Below are the code and all the weights of a small trained network. Each question names an input and a target symbol and asks about switching units off, where a switched-off unit gives its printed mean instead of its output.

import numpy as np


def w(rows, s, z=0):
    codes = np.array(rows[::2]) - 128.0
    scale = np.full(codes.shape[1], s)
    scale[-1] = z or s
    return codes * scale


def norm(h):
    return h / np.sqrt((h * h).mean(-1, keepdims=True) + 1e-5)


def f(y):
    return np.maximum(y, 0)


def softmax(a):
    e = np.exp(a - a.max(-1, keepdims=True))
    return e / e.sum(-1, keepdims=True)


def log_softmax(a):
    a = a - a.max(-1, keepdims=True)
    return a - np.log(np.exp(a).sum(-1, keepdims=True))


def net(x, mask):
    ids = ['αγζμπστψ'.index(c) for c in x.split()]
    T = len(ids)
    res = E[ids] + P[:T]
    u = 0
    for l in range(3):
        q, k, v = (norm(res) @ M[l].T for M in (Q, K, V))
        z = softmax(np.where(np.tri(T) > 0, q @ k.T / 2**0.5, -1e9)) @ v
        res = res + np.where(mask[u], z, O[l][:, -1]) @ O[l][:, :-1]
        u += 1
        y = f(norm(res) @ A[l][:, :-1].T + A[l][:, -1])
        res = res + np.where(mask[u : u + 4], y, B[l][:, -1]) @ B[l][:, :-1]
        u += 4
    return log_softmax(norm(res)[-1] @ U[:, :-1].T + U[:, -1])


Q, K, V, O, A, B = {}, {}, {}, {}, {}, {}
E = w([
[97,130,99,247,91,75,92,126,159,194,109,155],'α',
[110,173,153,79,158,124,98,159,128,78,126,93],'γ',
[170,250,152,82,131,91,82,160,171,192,73,118],'ζ',
[149,76,85,184,142,101,41,156,116,105,128,78],'μ',
[164,160,87,129,65,96,77,162,220,149,153,52],'π',
[108,117,129,74,106,159,91,98,141,188,177,232],'σ',
[34,66,63,226,104,164,86,131,204,88,66,62],'τ',
[104,109,150,103,69,103,21,46,116,133,106,129],'ψ',
],0.019)
P = w([
[211,149,253,118,162,217,253,126,228,144,142,165],'0',
[119,83,88,189,189,142,199,92,130,66,121,84],'1',
[179,88,140,99,97,112,176,140,20,151,139,66],'2',
[113,169,117,106,133,86,137,124,50,173,149,46],'3',
[208,98,71,129,115,85,124,137,34,118,130,100],'4',
[187,88,69,150,124,82,109,101,80,125,105,93],'5',
[126,116,127,130,133,57,114,56,96,128,105,94],'6',
[145,61,102,123,128,52,180,102,118,182,45,48],'7',
[194,106,70,136,159,95,96,88,90,123,125,131],'8',
[195,93,108,107,166,90,81,50,86,112,119,168],'9',
[181,102,94,135,156,70,85,128,74,109,112,138],'10',
[150,100,103,140,162,74,113,69,103,146,54,128],'11',
],0.0073)
Q[0] = w([
[56,41,188,254,119,109,244,59,85,165,187,201],'L0H0',
[159,97,99,159,83,111,158,193,111,62,116,35],'L0H0',
],0.0063)
K[0] = w([
[138,198,172,225,171,125,135,254,160,212,110,178],'L0H0',
[92,185,92,90,30,138,122,152,131,101,14,135],'L0H0',
],0.0077)
V[0] = w([
[119,159,123,121,168,73,171,56,90,190,2,115],'L0H0',
[88,98,122,120,131,83,130,95,104,125,183,114],'L0H0',
],0.0071)
O[0] = w([
[162,120,155,167,68,111,95,53,91,79,134,171,242],'L0H0',
[60,142,8,52,173,135,106,124,122,74,90,154,253],'L0H0',
],0.013,0.0031)
A[0] = w([
[79,35,155,178,105,90,192,123,18,51,172,165,63],'L0N0',
[149,58,113,89,95,79,106,160,131,236,224,91,109],'L0N1',
[157,194,176,124,183,96,100,147,91,167,87,70,253],'L0N2',
[172,171,120,150,164,151,197,117,179,2,117,52,175],'L0N3',
],0.0081,0.0013)
B[0] = w([
[144,192,92,139,151,140,97,134,169,222,55,52,226],'L0N0',
[104,140,20,155,248,158,118,20,216,94,176,152,251],'L0N1',
[193,1,159,115,159,38,71,122,139,158,93,147,220],'L0N2',
[67,88,126,56,72,17,65,128,52,93,187,189,220],'L0N3',
],0.0086,0.0031)
Q[1] = w([
[91,56,158,125,120,197,105,138,182,56,153,51],'L1H0',
[145,211,173,161,99,199,215,254,96,124,150,64],'L1H0',
],0.0087)
K[1] = w([
[118,56,76,132,156,7,136,77,109,99,45,167],'L1H0',
[7,36,84,84,162,207,108,117,39,28,178,2],'L1H0',
],0.0055)
V[1] = w([
[87,45,38,1,202,121,70,127,124,102,20,65],'L1H0',
[113,53,123,48,153,171,149,106,91,33,171,107],'L1H0',
],0.008)
O[1] = w([
[143,199,187,123,160,90,185,7,74,183,206,143,113],'L1H0',
[214,134,133,80,50,161,120,131,125,101,152,19,1],'L1H0',
],0.014,0.0091)
A[1] = w([
[151,147,82,161,189,102,55,112,102,91,95,138,2],'L1N0',
[114,73,117,218,216,118,98,103,71,73,189,173,79],'L1N1',
[70,143,9,237,63,138,212,37,131,178,197,175,55],'L1N2',
[121,254,206,104,210,70,190,104,30,224,135,184,196],'L1N3',
],0.0072,0.00079)
B[1] = w([
[155,159,214,49,154,140,189,53,78,122,141,2,255],'L1N0',
[72,6,55,176,143,111,248,126,39,106,85,157,250],'L1N1',
[89,141,180,166,222,235,79,178,151,55,121,158,225],'L1N2',
[177,53,62,85,104,119,132,161,238,15,35,206,254],'L1N3',
],0.0096,0.0083)
Q[2] = w([
[84,55,92,179,182,57,9,7,143,50,12,208],'L2H0',
[77,2,115,92,203,55,61,77,165,103,88,36],'L2H0',
],0.0055)
K[2] = w([
[173,91,245,200,113,159,90,253,226,240,129,100],'L2H0',
[171,97,205,119,28,160,22,143,218,139,208,86],'L2H0',
],0.0061)
V[2] = w([
[43,78,41,124,198,136,190,36,82,77,44,255],'L2H0',
[73,60,116,55,210,91,171,171,173,182,111,95],'L2H0',
],0.0073)
O[2] = w([
[136,41,95,125,78,123,159,142,202,185,103,5,253],'L2H0',
[140,229,149,131,95,152,146,132,124,118,65,59,187],'L2H0',
],0.017,0.0051)
A[2] = w([
[154,127,185,57,2,30,122,141,57,113,89,91,59],'L2N0',
[59,75,157,154,185,171,127,70,126,99,165,118,50],'L2N1',
[178,62,89,173,72,75,157,100,208,191,203,103,254],'L2N2',
[150,57,129,205,146,97,122,162,130,162,228,149,122],'L2N3',
],0.0089,0.0034)
B[2] = w([
[75,62,209,77,179,182,55,130,155,142,196,174,200],'L2N0',
[160,182,210,97,77,190,147,100,114,132,90,96,255],'L2N1',
[69,207,118,150,136,50,105,174,4,106,206,181,237],'L2N2',
[104,72,205,32,126,137,170,150,44,76,210,151,170],'L2N3',
],0.011,0.0059)
U = w([
[58,109,88,186,181,80,83,183,66,186,98,150,122],'α',
[118,183,185,78,101,141,211,170,79,75,58,107,60],'γ',
[248,73,105,167,198,74,104,112,186,70,52,166,61],'ζ',
[131,113,148,94,130,135,39,20,147,201,77,84,23],'μ',
[202,88,97,131,145,58,193,95,56,199,128,62,229],'π',
[193,97,54,76,135,219,139,205,151,146,121,134,186],'σ',
[143,253,79,179,180,31,48,136,71,171,178,147,252],'τ',
[167,8,201,121,211,62,116,160,102,128,204,171,143],'ψ',
],0.0071,0.0044)

Each question gives the input, a string of symbols that net reads in full, and the target symbol t.
The units are the heads (2 rows each of Q, K, V and O) and the neurons (one row each of A and B). Each row of codes is followed by its name. A weight is (code - 128) times the scale printed after its matrix; where a second scale follows, it is the last column's (O, A, B and U).
mask holds one flag per unit, layer by layer, with each layer's heads first. A switched-off unit (its flag False) gives its mean, the last column of its rows in O or B, instead of its output. The means were averaged over made-up inputs and are rounded, as every weight is.
A unit's drop is (log p(t) with every unit on - log p(t) with that unit switched off) / (log p(t) with every unit on - log p(t) with every unit switched off).
The circuit of an input: a set's keep is (log p(t) with only the set's units on - log p(t) with every unit switched off) / (log p(t) with every unit on - log p(t) with every unit switched off). Starting from the 12 units with the biggest drops (on a tie, the unit counted first), units are removed one at a time, each time the one whose removal leaves the highest keep (on an exact tie, the one counted first), for as long as the keep stays at least 0.8.
circuit, biggest first: the units of the circuit, biggest drop first
most important unit: the unit with the biggest drop
k most important neurons: the k neurons with the biggest drops, biggest first
k most important neurons of layer l: the k neurons of layer l with the biggest drops, biggest first
input σ ψ μ μ μ, target μ: most important unit -> L1H0
input α ψ μ, target σ: circuit, biggest first -> L1H0, L2H0
input μ σ σ, target σ: circuit, biggest first -> L1N3, L0H0
input γ ψ α, target τ: 3 most important neurons -> L1N1, L0N0, L0N1
input α μ μ μ ψ, target σ: circuit, biggest first -> L1H0, L2H0
input ψ π τ π, target ψ: 3 most important neurons -> L1N1, L2N3, L1N3
input α μ ψ μ ψ ψ α ψ ψ μ π σ, target σ: circuit, biggest first -> L1H0, L2H0
input σ ψ ψ, target μ: 4 most important neurons -> L1N1, L2N0, L1N3, L0N1
input π ψ ψ α ζ ψ τ, target γ: circuit, biggest first -> L0H0, L2H0
input ψ α τ ψ ψ ζ ψ, target ζ: 3 most important neurons of layer 1 -> L1N3, L1N1, L1N0
input σ γ μ α μ μ π, target α: circuit, biggest first -> L1H0, L0H0, L1N3
input τ ζ π ψ μ γ μ α π, target α: circuit, biggest first -> L1H0, L0H0
input ψ μ μ π ζ, target ψ: circuit, biggest first -> L0N2, L1H0, L2H0, L1N1
input ψ γ γ μ, target ψ: circuit, biggest first -> L1H0, L2H0, L1N1, L2N3
input μ ψ ψ ψ μ μ π, target π: most important unit -> L0H0
input ψ μ ψ ψ γ ψ π ψ, target ψ: 3 most important neurons -> L1N2, L1N1, L2N0
input σ ψ ψ π γ μ, target π: 3 most important neurons -> L0N1, L1N0, L0N3
input τ μ ψ σ ψ ψ μ ψ ψ σ, target ζ: 2 most important neurons -> L1N3, L1N1
input γ γ σ ψ ζ ζ ψ ψ π, target τ: 3 most important neurons -> L1N1, L0N1, L0N0
input ψ σ τ, target ψ: most important unit -> L2H0
input ψ ψ π ψ μ π ψ ψ α, target ψ: 4 most important neurons -> L1N1, L2N3, L1N3, L1N0
input π ψ ψ ψ ζ ψ μ ψ, target ζ: 2 most important neurons -> L1N3, L0N1
input ψ μ ψ σ ψ α, target ψ: circuit, biggest first -> L2H0, L1H0, L1N1, L2N3
input γ μ μ ζ, target ζ: 3 most important neurons -> L1N3, L0N2, L2N2
input μ ψ μ ζ, target π: 2 most important neurons -> L0N2, L2N2
input ψ τ ψ ψ, target ψ: 2 most important neurons of layer 0 -> L0N1, L0N0
input γ ψ π ψ π, target τ: most important unit -> L1H0
